Here is a tiny trained network, its code and every weight. The questions are about switching its units off for an input and a class, where a switched-off unit gives its printed mean instead of its output.

import numpy as np


def w(rows, s, z=0):
    codes = np.array(rows[::2]) - 128.0
    scale = np.full(codes.shape[1], s)
    scale[-1] = z or s
    return codes * scale


def norm(h):
    return h / np.sqrt((h * h).mean(-1, keepdims=True) + 1e-5)


def f(y):
    return y / 2 * (1 + np.tanh(0.7978845608 * (y + 0.044715 * y**3)))


def log_softmax(a):
    a = a - a.max(-1, keepdims=True)
    return a - np.log(np.exp(a).sum(-1, keepdims=True))


def net(x, mask):
    res = np.array(x, float).reshape(1, 8) / 4 @ E
    u = 0
    for l in range(4):
        y = f(norm(res) @ A[l][:, :-1].T + A[l][:, -1])
        res = res + np.where(mask[u : u + 4], y, B[l][:, -1]) @ B[l][:, :-1]
        u += 4
    return log_softmax(norm(res)[-1] @ U[:, :-1].T + U[:, -1])


A, B = {}, {}
E = w([
[159,165,140,215,13,180,171,64,63],'x0',
[100,8,50,80,45,71,119,102,89],'x1',
[81,186,91,181,81,50,95,66,243],'x2',
[152,87,115,205,191,80,210,113,134],'x3',
[135,119,141,130,129,120,121,128,118],'x4',
[126,128,126,130,135,141,127,128,130],'x5',
[1,181,79,208,158,117,74,201,19],'x6',
[124,120,140,134,130,129,134,125,128],'x7',
],0.0055)
A[0] = w([
[118,132,145,167,1,184,174,84,101,2],'0.n1',
[143,83,110,208,195,73,241,115,129,40],'0.n2',
[64,143,155,17,38,212,41,118,132,39],'0.n3',
[96,211,173,36,67,209,38,126,125,85],'0.n4',
],0.0058,0.0046)
B[0] = w([
[135,179,101,107,202,84,210,74,71,186],'0.n1',
[217,64,43,254,162,94,74,200,137,197],'0.n2',
[200,91,81,225,159,72,158,165,158,208],'0.n3',
[215,54,110,253,197,37,157,154,114,253],'0.n4',
],0.0076,0.0024)
A[1] = w([
[95,2,10,77,38,80,146,111,75,4],'1.n1',
[173,63,142,74,116,172,156,219,41,38],'1.n2',
[22,113,108,176,149,147,83,172,67,76],'1.n3',
[149,127,137,117,104,141,185,156,56,49],'1.n4',
],0.0063,0.0036)
B[1] = w([
[159,236,248,167,183,119,105,164,158,254],'1.n1',
[117,93,109,157,159,197,66,58,165,216],'1.n2',
[106,101,123,119,27,150,144,167,140,218],'1.n3',
[94,109,95,145,179,151,136,87,147,153],'1.n4',
],0.011,0.0037)
A[2] = w([
[175,80,124,58,145,140,193,38,184,26],'2.n1',
[99,47,97,11,214,78,2,226,187,155],'2.n2',
[114,224,223,171,211,155,166,163,102,131],'2.n3',
[224,163,143,104,145,156,195,77,212,4],'2.n4',
],0.0049,0.0021)
B[2] = w([
[37,121,100,119,9,170,102,203,69,168],'2.n1',
[150,166,99,72,124,74,254,46,58,253],'2.n2',
[152,152,203,97,103,130,99,141,182,240],'2.n3',
[46,107,162,159,84,106,106,229,83,208],'2.n4',
],0.0072,0.004)
A[3] = w([
[197,197,122,219,67,190,167,21,44,85],'3.n1',
[227,32,176,65,32,119,165,119,206,131],'3.n2',
[118,185,72,149,29,17,37,2,244,7],'3.n3',
[146,111,49,168,138,82,92,157,161,29],'3.n4',
],0.0056,0.0018)
B[3] = w([
[127,114,103,5,133,47,170,128,139,252],'3.n1',
[21,190,80,195,77,100,123,237,71,232],'3.n2',
[148,24,124,78,191,254,42,97,113,229],'3.n3',
[181,96,136,144,88,140,160,134,46,151],'3.n4',
],0.008,0.0031)
U = w([
[137,203,239,167,150,116,108,169,169,254],'0',
[198,74,71,220,150,71,141,171,112,4],'1',
[6,132,97,147,49,152,130,211,103,16],'2',
[112,171,100,53,159,65,205,71,117,150],'3',
[123,61,116,120,168,223,82,90,146,198],'4',
],0.011,0.0013)

Each question gives the input, the list of numbers given to net, and the class t.
The units are the neurons (one row each of A and B). Each row of codes is followed by its name. A weight is (code - 128) times the scale printed after its matrix; where a second scale follows, it is the last column's (A, B and U).
mask holds one flag per neuron, layer by layer. A switched-off neuron (its flag False) gives its mean, the last column of its row in B, instead of its output. The means were averaged over made-up inputs and are rounded, as every weight is.
A unit's drop is (log p(t) with every unit on - log p(t) with that unit switched off) / (log p(t) with every unit on - log p(t) with every unit switched off).
The circuit of an input: a set's keep is (log p(t) with only the set's units on - log p(t) with every unit switched off) / (log p(t) with every unit on - log p(t) with every unit switched off). Starting from the 12 units with the biggest drops (on a tie, the unit counted first), units are removed one at a time, each time the one whose removal leaves the highest keep (on an exact tie, the one counted first), for as long as the keep stays at least 0.8.
units of the circuit, in order: the units of the circuit, biggest drop first
most important unit: the unit with the biggest drop
k most important neurons: the k neurons with the biggest drops, biggest first
k most important neurons of layer l: the k neurons of layer l with the biggest drops, biggest first
input [-1,8,6,8,-5,-6,5,7], class 0: most important neuron of layer 2 -> 2.n2
input [-8,8,-2,-2,-4,-8,3,-5], class 0: 2 most important neurons -> 1.n1; 3.n1
input [-7,-2,-4,-8,7,5,8,4], class 1: 2 most important neurons of layer 3 -> 3.n2; 3.n1
input [5,-5,-7,2,-2,-5,4,6], class 4: 3 most important neurons -> 2.n2; 1.n1; 1.n2
input [6,4,1,4,-2,6,5,-1], class 3: units of the circuit, in order -> 3.n1; 2.n4
input [2,7,-8,3,5,-5,5,1], class 4: 2 most important neurons -> 1.n2; 1.n4
input [5,5,8,1,1,-6,-6,-8], class 4: 2 most important neurons -> 3.n3; 1.n3
input [-5,-3,-2,-7,4,-6,7,4], class 1: units of the circuit, in order -> 0.n4; 0.n3
input [2,-5,4,-1,-6,-7,-6,-3], class 2: units of the circuit, in order -> 1.n1; 3.n2
input [-7,5,-7,-7,-6,4,0,-5], class 1: 3 most important neurons -> 0.n3; 0.n4; 3.n1
input [1,-5,6,5,-8,5,4,-7], class 4: 4 most important neurons -> 3.n3; 1.n1; 0.n4; 2.n4
input [-6,-5,6,8,8,2,-3,-7], class 1: 3 most important neurons -> 0.n2; 1.n1; 3.n4
input [-8,-7,1,-1,-7,3,0,0], class 3: units of the circuit, in order -> 2.n2; 1.n1
input [4,0,-7,6,-2,-2,-1,-8], class 4: units of the circuit, in order -> 1.n2
input [2,8,-3,7,0,0,5,0], class 0: 2 most important neurons -> 1.n1; 0.n4
input [5,-2,-4,-2,-3,2,-6,4], class 2: 3 most important neurons of layer 2 -> 2.n1; 2.n4; 2.n2
input [8,7,-1,-8,-5,6,-2,-7], class 1: 3 most important neurons -> 0.n3; 0.n4; 2.n2
input [7,-2,-5,-5,1,-2,-4,1], class 3: 2 most important neurons -> 3.n1; 0.n1
input [-4,1,3,-8,6,-3,-8,-2], class 1: 4 most important neurons -> 0.n4; 0.n3; 1.n3; 2.n3
input [7,3,8,5,8,-6,2,-1], class 4: 2 most important neurons -> 3.n3; 2.n2
input [5,4,1,-3,8,3,2,5], class 3: most important unit -> 0.n1
input [-5,0,2,-6,-1,5,-2,-8], class 1: 2 most important neurons -> 0.n4; 0.n3
input [-5,4,-1,-5,0,-2,4,-8], class 1: 2 most important neurons -> 0.n3; 0.n4
input [-7,-4,8,6,1,5,-3,0], class 4: 3 most important neurons -> 3.n3; 1.n1; 0.n4
input [6,-2,-2,-4,-6,7,-3,-6], class 3: 2 most important neurons of layer 0 -> 0.n1; 0.n2
input [-6,-6,8,3,8,4,-4,-1], class 4: units of the circuit, in order -> 3.n3; 1.n1
input [5,4,3,4,-1,5,-6,1], class 2: units of the circuit, in order -> 3.n2
input [-7,-1,8,6,2,1,-7,8], class 4: 3 most important neurons of layer 0 -> 0.n4; 0.n3; 0.n2
input [1,5,6,-7,4,-5,2,3], class 1: 2 most important neurons of layer 0 -> 0.n3; 0.n4
input [-8,8,-4,-6,1,-3,2,-4], class 0: 2 most important neurons of layer 0 -> 0.n3; 0.n2
